Here is a tiny trained network, its code and every weight. The questions are about switching its units off for an input and a target symbol, where a switched-off unit gives its printed mean instead of its output.

import numpy as np


def w(rows, s, z=0):
    codes = np.array(rows[::2]) - 128.0
    scale = np.full(codes.shape[1], s)
    scale[-1] = z or s
    return codes * scale


def f(y):
    return y / 2 * (1 + np.tanh(0.7978845608 * (y + 0.044715 * y**3)))


def softmax(a):
    e = np.exp(a - a.max(-1, keepdims=True))
    return e / e.sum(-1, keepdims=True)


def log_softmax(a):
    a = a - a.max(-1, keepdims=True)
    return a - np.log(np.exp(a).sum(-1, keepdims=True))


def net(x, mask):
    ids = ['βεηθπτω'.index(c) for c in x.split()]
    T = len(ids)
    res = E[ids] + P[:T]
    u = 0
    for l in range(2):
        q, k, v = (res @ M[l].T for M in (Q, K, V))
        z = softmax(np.where(np.tri(T) > 0, q @ k.T / 2**0.5, -1e9)) @ v
        res = res + np.where(mask[u], z, O[l][:, -1]) @ O[l][:, :-1]
        u += 1
        y = f(res @ A[l][:, :-1].T + A[l][:, -1])
        res = res + np.where(mask[u : u + 12], y, B[l][:, -1]) @ B[l][:, :-1]
        u += 12
    return log_softmax(res[-1] @ U[:, :-1].T + U[:, -1])


Q, K, V, O, A, B = {}, {}, {}, {}, {}, {}
E = w([
[159,59,158],'β',
[158,126,162],'ε',
[132,108,96],'η',
[129,112,98],'θ',
[129,116,114],'π',
[123,81,6],'τ',
[26,154,156],'ω',
],0.017)
P = w([
[162,117,110],'0',
[184,131,78],'1',
[172,132,88],'2',
[142,111,88],'3',
[73,89,70],'4',
[72,53,76],'5',
[88,2,100],'6',
],0.0061)
Q[0] = w([
[212,78,251],'L0H0',
[179,253,215],'L0H0',
],0.018)
K[0] = w([
[34,158,99],'L0H0',
[125,254,147],'L0H0',
],0.027)
V[0] = w([
[51,244,44],'L0H0',
[3,10,170],'L0H0',
],0.0069)
O[0] = w([
[123,2,120,3],'L0H0',
[105,195,36,223],'L0H0',
],0.0076,0.0024)
A[0] = w([
[62,92,227,3],'L0N0',
[10,91,168,123],'L0N1',
[144,84,157,81],'L0N2',
[236,129,95,127],'L0N3',
[32,170,141,125],'L0N4',
[167,154,220,44],'L0N5',
[142,130,116,166],'L0N6',
[147,141,113,119],'L0N7',
[152,104,149,86],'L0N8',
[150,102,149,82],'L0N9',
[112,127,127,117],'L0N10',
[199,228,125,16],'L0N11',
],0.011,0.0042)
B[0] = w([
[45,60,52,123],'L0N0',
[210,127,142,157],'L0N1',
[77,180,42,136],'L0N2',
[193,125,252,253],'L0N3',
[117,65,165,170],'L0N4',
[171,17,181,118],'L0N5',
[161,120,188,187],'L0N6',
[144,114,174,148],'L0N7',
[85,172,70,116],'L0N8',
[85,171,64,116],'L0N9',
[131,123,129,126],'L0N10',
[173,80,171,148],'L0N11',
],0.015,0.0032)
Q[1] = w([
[118,120,184],'L1H0',
[247,77,138],'L1H0',
],0.013)
K[1] = w([
[187,96,101],'L1H0',
[2,28,59],'L1H0',
],0.011)
V[1] = w([
[3,71,225],'L1H0',
[73,236,158],'L1H0',
],0.016)
O[1] = w([
[24,103,193,93],'L1H0',
[218,9,169,8],'L1H0',
],0.015,0.016)
A[1] = w([
[146,131,136,82],'L1N0',
[146,81,123,234],'L1N1',
[145,92,103,138],'L1N2',
[171,149,206,133],'L1N3',
[104,131,161,107],'L1N4',
[176,167,252,22],'L1N5',
[98,51,85,221],'L1N6',
[86,83,155,2],'L1N7',
[161,72,125,185],'L1N8',
[75,87,92,250],'L1N9',
[192,160,187,47],'L1N10',
[226,97,215,191],'L1N11',
],0.011,0.0053)
B[1] = w([
[138,96,124,116],'L1N0',
[25,136,126,130],'L1N1',
[114,165,132,123],'L1N2',
[149,128,134,170],'L1N3',
[171,103,138,149],'L1N4',
[171,209,108,175],'L1N5',
[103,198,117,132],'L1N6',
[151,89,76,141],'L1N7',
[14,183,122,131],'L1N8',
[154,149,184,254],'L1N9',
[145,125,160,177],'L1N10',
[105,6,100,202],'L1N11',
],0.023,0.0062)
U = w([
[155,101,146,190],'β',
[147,178,191,1],'ε',
[46,82,109,95],'η',
[42,76,111,112],'θ',
[1,56,100,182],'π',
[49,167,54,144],'τ',
[28,124,246,140],'ω',
],0.0051,0.0061)

Each question gives the input, a string of symbols that net reads in full, and the target symbol t.
The units are the heads (2 rows each of Q, K, V and O) and the neurons (one row each of A and B). Each row of codes is followed by its name. A weight is (code - 128) times the scale printed after its matrix; where a second scale follows, it is the last column's (O, A, B and U).
mask holds one flag per unit, layer by layer, with each layer's heads first. A switched-off unit (its flag False) gives its mean, the last column of its rows in O or B, instead of its output. The means were averaged over made-up inputs and are rounded, as every weight is.
A unit's drop is (log p(t) with every unit on - log p(t) with that unit switched off) / (log p(t) with every unit on - log p(t) with every unit switched off).
The circuit of an input: a set's keep is (log p(t) with only the set's units on - log p(t) with every unit switched off) / (log p(t) with every unit on - log p(t) with every unit switched off). Starting from the 12 units with the biggest drops (on a tie, the unit counted first), units are removed one at a time, each time the one whose removal leaves the highest keep (on an exact tie, the one counted first), for as long as the keep stays at least 0.8.
circuit, biggest first: the units of the circuit, biggest drop first
unit that matters most: the unit with the biggest drop
top k neurons: the k neurons with the biggest drops, biggest first
k most important neurons of layer l: the k neurons of layer l with the biggest drops, biggest first
input ω β β, target ω: circuit, biggest first	[L1H0]
input ω θ ε, target ω: circuit, biggest first	[L0N4; L1H0]
input ε π ε, target π: 2 most important neurons of layer 1	[L1N11; L1N8]
input β β η θ, target π: circuit, biggest first	[L1N11; L1H0; L0H0]
input θ π β β β, target π: top 2 neurons	[L0N4; L0N11]
input θ π β η β π, target π: top 2 neurons	[L0N4; L0N5]
input τ ε π ω, target ω: top 4 neurons	[L0N0; L1N9; L0N4; L0N1]
input η ε ω ε, target ω: circuit, biggest first	[L1H0; L0N4]
input β τ θ, target β: circuit, biggest first	[L1H0; L0H0]
input β τ τ π, target β: 2 most important neurons of layer 1	[L1N10; L1N3]
input η ω η, target ω: top 4 neurons	[L0N4; L0N1; L0N0; L1N9]
input τ τ ω τ τ, target ω: top 3 neurons	[L0N0; L0N3; L1N9]
input η π ε θ, target π: 2 most important neurons of layer 1	[L1N9; L1N5]
input β π ε, target β: circuit, biggest first	[L1H0; L0N4; L0N0]
input β τ τ η, target β: circuit, biggest first	[L1H0; L0H0]
input η ε π, target π: top 2 neurons	[L1N11; L0N4]
input ω τ β π, target ω: unit that matters most	L0N3
input ε ε β, target ε: 4 most important neurons of layer 0	[L0N5; L0N3; L0N11; L0N0]
input β η ε, target β: circuit, biggest first	[L1H0; L0N4]
input π π β ω, target π: 2 most important neurons of layer 1	[L1N11; L1N1]
